Here is a tiny trained network, its code and every weight. The questions are about switching its units off for an input and a class, where a switched-off unit gives its printed mean instead of its output.

import numpy as np


def w(rows, s, z=0):
    codes = np.array(rows[::2]) - 128.0
    scale = np.full(codes.shape[1], s)
    scale[-1] = z or s
    return codes * scale


def norm(h):
    return h / np.sqrt((h * h).mean(-1, keepdims=True) + 1e-5)


def f(y):
    return np.maximum(y, 0)


def log_softmax(a):
    a = a - a.max(-1, keepdims=True)
    return a - np.log(np.exp(a).sum(-1, keepdims=True))


def net(x, mask):
    res = np.array(x, float).reshape(1, 4) / 4 @ E
    u = 0
    for l in range(3):
        y = f(norm(res) @ A[l][:, :-1].T + A[l][:, -1])
        res = res + np.where(mask[u : u + 6], y, B[l][:, -1]) @ B[l][:, :-1]
        u += 6
    return log_softmax(norm(res)[-1] @ U[:, :-1].T + U[:, -1])


A, B = {}, {}
E = w([
[184,56,140,18,220,155,179,172,95,206,119,116],'x0',
[198,97,169,148,104,56,42,68,80,140,88,72],'x1',
[148,9,2,158,137,195,91,30,160,58,50,135],'x2',
[95,135,18,224,170,111,57,144,157,209,161,99],'x3',
],0.0089)
A[0] = w([
[61,140,136,155,152,209,185,137,150,64,147,133,2],'0.n1',
[99,125,212,58,77,121,173,72,167,2,119,144,80],'0.n2',
[129,195,148,119,102,99,136,148,106,148,205,99,98],'0.n3',
[163,128,104,188,93,172,75,101,160,30,158,139,136],'0.n4',
[160,100,225,189,136,94,109,58,129,97,154,97,75],'0.n5',
[142,192,155,164,74,108,106,143,165,103,178,156,39],'0.n6',
],0.0099,0.0034)
B[0] = w([
[176,166,53,54,27,41,103,97,164,193,114,145,196],'0.n1',
[254,135,158,209,145,211,117,209,28,69,178,156,254],'0.n2',
[116,69,153,156,154,148,117,104,194,159,31,201,216],'0.n3',
[25,94,106,128,162,111,164,103,103,166,61,124,233],'0.n4',
[115,176,58,42,50,116,97,200,154,151,107,140,186],'0.n5',
[43,168,135,139,163,91,200,110,71,169,105,95,196],'0.n6',
],0.0095,0.0093)
A[1] = w([
[145,106,126,44,195,87,164,97,128,143,203,92,26],'1.n1',
[79,208,60,119,115,174,212,154,213,76,249,193,52],'1.n2',
[104,170,42,242,170,104,48,117,163,209,202,138,45],'1.n3',
[128,92,63,140,125,181,72,108,176,47,148,120,26],'1.n4',
[105,227,233,132,131,74,80,185,170,161,198,92,52],'1.n5',
[153,132,149,118,80,53,19,107,103,108,132,66,4],'1.n6',
],0.012,0.0023)
B[1] = w([
[111,143,103,92,195,209,86,111,124,125,101,93,162],'1.n1',
[157,145,128,75,44,46,7,120,141,118,71,86,190],'1.n2',
[240,143,169,143,101,195,157,198,62,105,168,125,245],'1.n3',
[182,70,153,110,113,82,169,53,190,105,175,132,173],'1.n4',
[140,92,107,108,138,133,126,85,223,62,182,176,198],'1.n5',
[134,189,78,56,37,74,86,148,161,138,85,132,154],'1.n6',
],0.013,0.011)
A[2] = w([
[142,120,65,212,158,127,86,198,166,219,206,67,108],'2.n1',
[81,160,216,128,172,82,122,149,200,125,239,161,99],'2.n2',
[71,192,141,246,30,77,128,84,107,26,158,122,204],'2.n3',
[157,124,75,156,136,87,73,210,120,198,84,209,252],'2.n4',
[160,91,96,87,211,167,117,132,101,176,121,116,110],'2.n5',
[108,34,72,123,136,93,177,73,111,122,137,115,71],'2.n6',
],0.013,0.0015)
B[2] = w([
[133,131,244,38,164,157,118,147,63,44,101,148,168],'2.n1',
[167,59,87,228,143,157,110,44,150,83,89,103,194],'2.n2',
[89,82,140,47,238,166,84,152,137,163,175,50,223],'2.n3',
[110,138,67,140,72,101,176,105,124,133,115,167,247],'2.n4',
[5,154,97,167,132,99,114,145,113,165,149,91,206],'2.n5',
[130,170,169,190,135,128,132,125,202,118,109,202,188],'2.n6',
],0.013,0.011)
U = w([
[201,118,170,118,121,195,113,182,60,63,140,136,193],'0',
[141,65,109,175,135,150,119,60,217,74,93,177,180],'1',
[115,139,57,35,39,83,87,126,147,126,85,129,172],'2',
[2,105,99,96,211,163,114,135,103,164,115,74,164],'3',
[98,159,111,171,91,123,181,142,86,158,83,173,212],'4',
[104,155,147,133,116,88,149,72,113,123,131,91,13],'5',
[105,163,160,153,116,73,178,111,119,136,160,88,1],'6',
[99,160,175,138,94,104,155,124,136,157,143,106,42],'7',
],0.013,0.0047)

Each question gives the input, the list of numbers given to net, and the class t.
The units are the neurons (one row each of A and B). Each row of codes is followed by its name. A weight is (code - 128) times the scale printed after its matrix; where a second scale follows, it is the last column's (A, B and U).
mask holds one flag per neuron, layer by layer. A switched-off neuron (its flag False) gives its mean, the last column of its row in B, instead of its output. The means were averaged over made-up inputs and are rounded, as every weight is.
A unit's drop is (log p(t) with every unit on - log p(t) with that unit switched off) / (log p(t) with every unit on - log p(t) with every unit switched off).
The circuit of an input: a set's keep is (log p(t) with only the set's units on - log p(t) with every unit switched off) / (log p(t) with every unit on - log p(t) with every unit switched off). Starting from the 12 units with the biggest drops (on a tie, the unit counted first), units are removed one at a time, each time the one whose removal leaves the highest keep (on an exact tie, the one counted first), for as long as the keep stays at least 0.8.
units of the circuit, in order: the units of the circuit, biggest drop first
most important unit: the unit with the biggest drop
k most important neurons: the k neurons with the biggest drops, biggest first
k most important neurons of layer l: the k neurons of layer l with the biggest drops, biggest first
input [5,-7,-8,-6], class 1: units of the circuit, in order	1.n3; 2.n2
input [-3,3,-5,2], class 1: most important unit	1.n5
input [7,-4,-8,-4], class 1: 2 most important neurons	2.n2; 1.n5
input [-5,2,3,3], class 3: 2 most important neurons	0.n4; 2.n3
input [-8,-6,-7,-4], class 3: 2 most important neurons	2.n3; 0.n6
input [8,-8,3,3], class 2: 3 most important neurons	1.n2; 0.n4; 2.n3
input [1,6,5,-1], class 2: 3 most important neurons	1.n6; 0.n5; 0.n3
input [4,-3,3,-3], class 3: 2 most important neurons	1.n3; 0.n5
input [8,4,-8,4], class 1: 3 most important neurons	1.n5; 2.n2; 0.n4
input [6,-8,1,-7], class 2: 3 most important neurons	1.n3; 0.n1; 1.n2
input [-4,-5,2,-5], class 0: 2 most important neurons	0.n2; 0.n5
input [6,-7,8,8], class 0: 4 most important neurons	1.n3; 0.n3; 2.n1; 1.n5
input [-5,4,-3,1], class 3: 2 most important neurons	0.n6; 2.n3
input [-6,-4,-7,1], class 1: units of the circuit, in order	1.n5
input [-2,-6,5,-5], class 2: 3 most important neurons	0.n1; 1.n3; 0.n3
input [3,7,-5,1], class 2: 2 most important neurons of layer 0	0.n5; 0.n6
input [-8,-5,-8,-7], class 1: 3 most important neurons of layer 2	2.n2; 2.n5; 2.n1
input [-3,-3,-5,-4], class 1: 2 most important neurons of layer 2	2.n2; 2.n1
input [-8,-3,4,8], class 0: 2 most important neurons of layer 2	2.n1; 2.n5
input [7,0,0,-5], class 3: units of the circuit, in order	2.n5
input [0,-7,-4,7], class 0: 2 most important neurons of layer 2	2.n1; 2.n5
input [8,-8,-7,8], class 0: 3 most important neurons of layer 2	2.n1; 2.n3; 2.n2
input [-6,7,0,4], class 2: 2 most important neurons of layer 0	0.n5; 0.n2
